Below is a small trained network, with its code and all its weights. Each question gives an input and a class and asks what happens when units are switched off, that is, made to give their printed mean instead of their output.

import numpy as np


def w(rows, s, z=0):
    codes = np.array(rows[::2]) - 128.0
    scale = np.full(codes.shape[1], s)
    scale[-1] = z or s
    return codes * scale


def f(y):
    return y / 2 * (1 + np.tanh(0.7978845608 * (y + 0.044715 * y**3)))


def log_softmax(a):
    a = a - a.max(-1, keepdims=True)
    return a - np.log(np.exp(a).sum(-1, keepdims=True))


def net(x, mask):
    res = np.array(x, float).reshape(1, 8) / 4 @ E
    y = f(res @ A[0][:, :-1].T + A[0][:, -1])
    res = res + np.where(mask, y, B[0][:, -1]) @ B[0][:, :-1]
    return log_softmax(res[-1] @ U[:, :-1].T + U[:, -1])


A, B = {}, {}
E = w([
[78,180,154,173,208,164],'x0',
[184,126,114,135,179,110],'x1',
[107,122,128,123,115,137],'x2',
[153,126,121,130,150,121],'x3',
[131,254,45,86,134,73],'x4',
[124,130,131,128,123,128],'x5',
[84,109,199,50,170,89],'x6',
[32,55,117,180,120,66],'x7',
],0.01)
A[0] = w([
[155,106,36,192,97,130,119],'neuron 1',
[160,117,206,200,99,155,106],'neuron 2',
[115,75,129,51,153,68,128],'neuron 3',
[120,128,184,67,144,67,107],'neuron 4',
[149,151,140,96,126,229,146],'neuron 5',
[120,118,174,80,157,75,44],'neuron 6',
[162,142,111,179,122,135,171],'neuron 7',
[68,167,131,185,210,176,128],'neuron 8',
[89,85,119,152,156,71,142],'neuron 9',
[165,163,111,108,74,61,113],'neuron 10',
[134,129,139,105,159,94,73],'neuron 11',
[91,117,130,185,111,73,55],'neuron 12',
[164,148,80,239,72,144,82],'neuron 13',
[78,156,43,115,130,8,84],'neuron 14',
[105,170,173,190,183,160,111],'neuron 15',
[108,143,67,187,122,190,98],'neuron 16',
[115,184,89,78,127,84,64],'neuron 17',
[101,178,47,111,133,112,30],'neuron 18',
[168,26,160,154,123,135,103],'neuron 19',
[81,121,150,17,98,134,254],'neuron 20',
[191,80,117,73,71,105,104],'neuron 21',
[96,134,175,119,174,83,45],'neuron 22',
[144,159,108,199,96,136,7],'neuron 23',
[175,118,105,118,55,75,174],'neuron 24',
[91,76,76,215,131,24,132],'neuron 25',
[75,146,161,72,187,99,111],'neuron 26',
[150,74,83,86,92,91,123],'neuron 27',
[118,83,170,91,153,162,20],'neuron 28',
[143,83,99,115,76,66,134],'neuron 29',
[196,140,154,70,84,210,113],'neuron 30',
[185,158,155,109,136,180,36],'neuron 31',
[133,165,63,61,157,180,27],'neuron 32',
[88,105,111,174,144,71,137],'neuron 33',
[107,180,116,174,193,129,166],'neuron 34',
],0.012,0.0025)
B[0] = w([
[144,101,120,44,111,194,221],'neuron 1',
[43,62,32,148,144,80,206],'neuron 2',
[129,84,179,95,117,164,211],'neuron 3',
[191,53,83,39,135,204,206],'neuron 4',
[101,177,147,175,198,170,209],'neuron 5',
[141,100,84,57,147,192,188],'neuron 6',
[134,108,117,87,161,145,178],'neuron 7',
[253,115,214,195,53,34,226],'neuron 8',
[126,189,130,147,142,151,199],'neuron 9',
[111,84,157,145,132,115,202],'neuron 10',
[99,142,81,69,148,138,151],'neuron 11',
[119,183,158,128,186,212,180],'neuron 12',
[176,84,74,54,110,196,236],'neuron 13',
[50,94,113,188,141,80,255],'neuron 14',
[178,114,155,159,67,27,200],'neuron 15',
[237,108,123,15,76,140,196],'neuron 16',
[34,86,64,183,159,121,221],'neuron 17',
[59,93,59,182,145,90,214],'neuron 18',
[63,87,39,231,147,80,243],'neuron 19',
[145,123,148,100,145,139,226],'neuron 20',
[171,144,205,150,84,41,218],'neuron 21',
[200,107,149,85,109,165,180],'neuron 22',
[164,94,30,84,104,139,174],'neuron 23',
[144,136,154,98,89,54,206],'neuron 24',
[126,203,192,153,223,241,249],'neuron 25',
[196,90,95,77,77,155,212],'neuron 26',
[178,139,221,152,109,75,192],'neuron 27',
[74,99,87,127,128,116,182],'neuron 28',
[203,178,180,123,140,64,193],'neuron 29',
[117,221,147,182,181,187,240],'neuron 30',
[70,187,121,131,186,185,197],'neuron 31',
[99,164,116,167,136,89,199],'neuron 32',
[176,201,173,127,243,181,197],'neuron 33',
[134,91,181,114,97,92,212],'neuron 34',
],0.0076,0.0093)
U = w([
[125,219,184,114,201,173,96],'0',
[180,56,96,1,107,157,95],'1',
[185,125,207,130,82,51,225],'2',
[63,57,90,152,151,88,3],'3',
],0.013,0.0033)

Each question gives the input, the list of numbers given to net, and the class t.
The units are the neurons (one row each of A and B). Each row of codes is followed by its name. A weight is (code - 128) times the scale printed after its matrix; where a second scale follows, it is the last column's (A, B and U).
mask holds one flag per neuron, in row order. A switched-off neuron (its flag False) gives its mean, the last column of its row in B, instead of its output. The means were averaged over made-up inputs and are rounded, as every weight is.
A unit's drop is (log p(t) with every unit on - log p(t) with that unit switched off) / (log p(t) with every unit on - log p(t) with every unit switched off).
The circuit of an input: a set's keep is (log p(t) with only the set's units on - log p(t) with every unit switched off) / (log p(t) with every unit on - log p(t) with every unit switched off). Starting from the 12 units with the biggest drops (on a tie, the unit counted first), units are removed one at a time, each time the one whose removal leaves the highest keep (on an exact tie, the one counted first), for as long as the keep stays at least 0.8.
circuit, biggest first: the units of the circuit, biggest drop first
unit that matters most: the unit with the biggest drop
top k neurons: the k neurons with the biggest drops, biggest first
drop of u: that unit's drop, to one decimal
input [8,-8,-8,8,-6,-2,-3,5], class 2: unit that matters most : neuron 8
input [7,3,0,6,-6,5,-3,-2], class 2: top 2 neurons : (neuron 8; neuron 15)
input [4,-4,-5,-5,7,0,-5,-2], class 3: top 2 neurons : (neuron 18; neuron 17)
input [-8,-7,2,-2,-8,3,-1,3], class 2: top 3 neurons : (neuron 29; neuron 21; neuron 27)
input [-4,7,1,-1,-8,0,4,-7], class 3: top 2 neurons : (neuron 19; neuron 2)
input [5,-6,7,-8,1,-2,-4,2], class 2: top 2 neurons : (neuron 8; neuron 4)
input [-3,6,-4,5,4,-5,0,1], class 3: top 3 neurons : (neuron 8; neuron 14; neuron 17)
input [5,0,-1,-8,5,1,8,7], class 1: top 3 neurons : (neuron 26; neuron 4; neuron 22)
input [-8,-8,-8,-6,-2,3,8,7], class 1: top 2 neurons : (neuron 4; neuron 6)
input [6,-6,-7,-7,-2,1,-5,1], class 2: top 3 neurons : (neuron 8; neuron 15; neuron 4)
input [3,-5,0,-5,8,-4,-5,-6], class 3: circuit, biggest first : (neuron 18; neuron 17)
input [1,8,1,6,-7,-5,-6,-3], class 3: top 3 neurons : (neuron 19; neuron 2; neuron 4)
input [7,5,7,-4,-8,-6,2,-4], class 3: top 2 neurons : (neuron 2; neuron 19)
input [-3,0,-2,-7,-7,8,-4,-8], class 0: circuit, biggest first : (neuron 30)
input [5,0,-4,-4,-5,5,-6,-2], class 1: drop of neuron 13 : 0.2
input [6,2,-2,-3,-7,7,0,8], class 0: drop of neuron 33 : 0.4
input [-1,-4,8,-2,-1,-2,0,4], class 0: drop of neuron 14 : 0.0
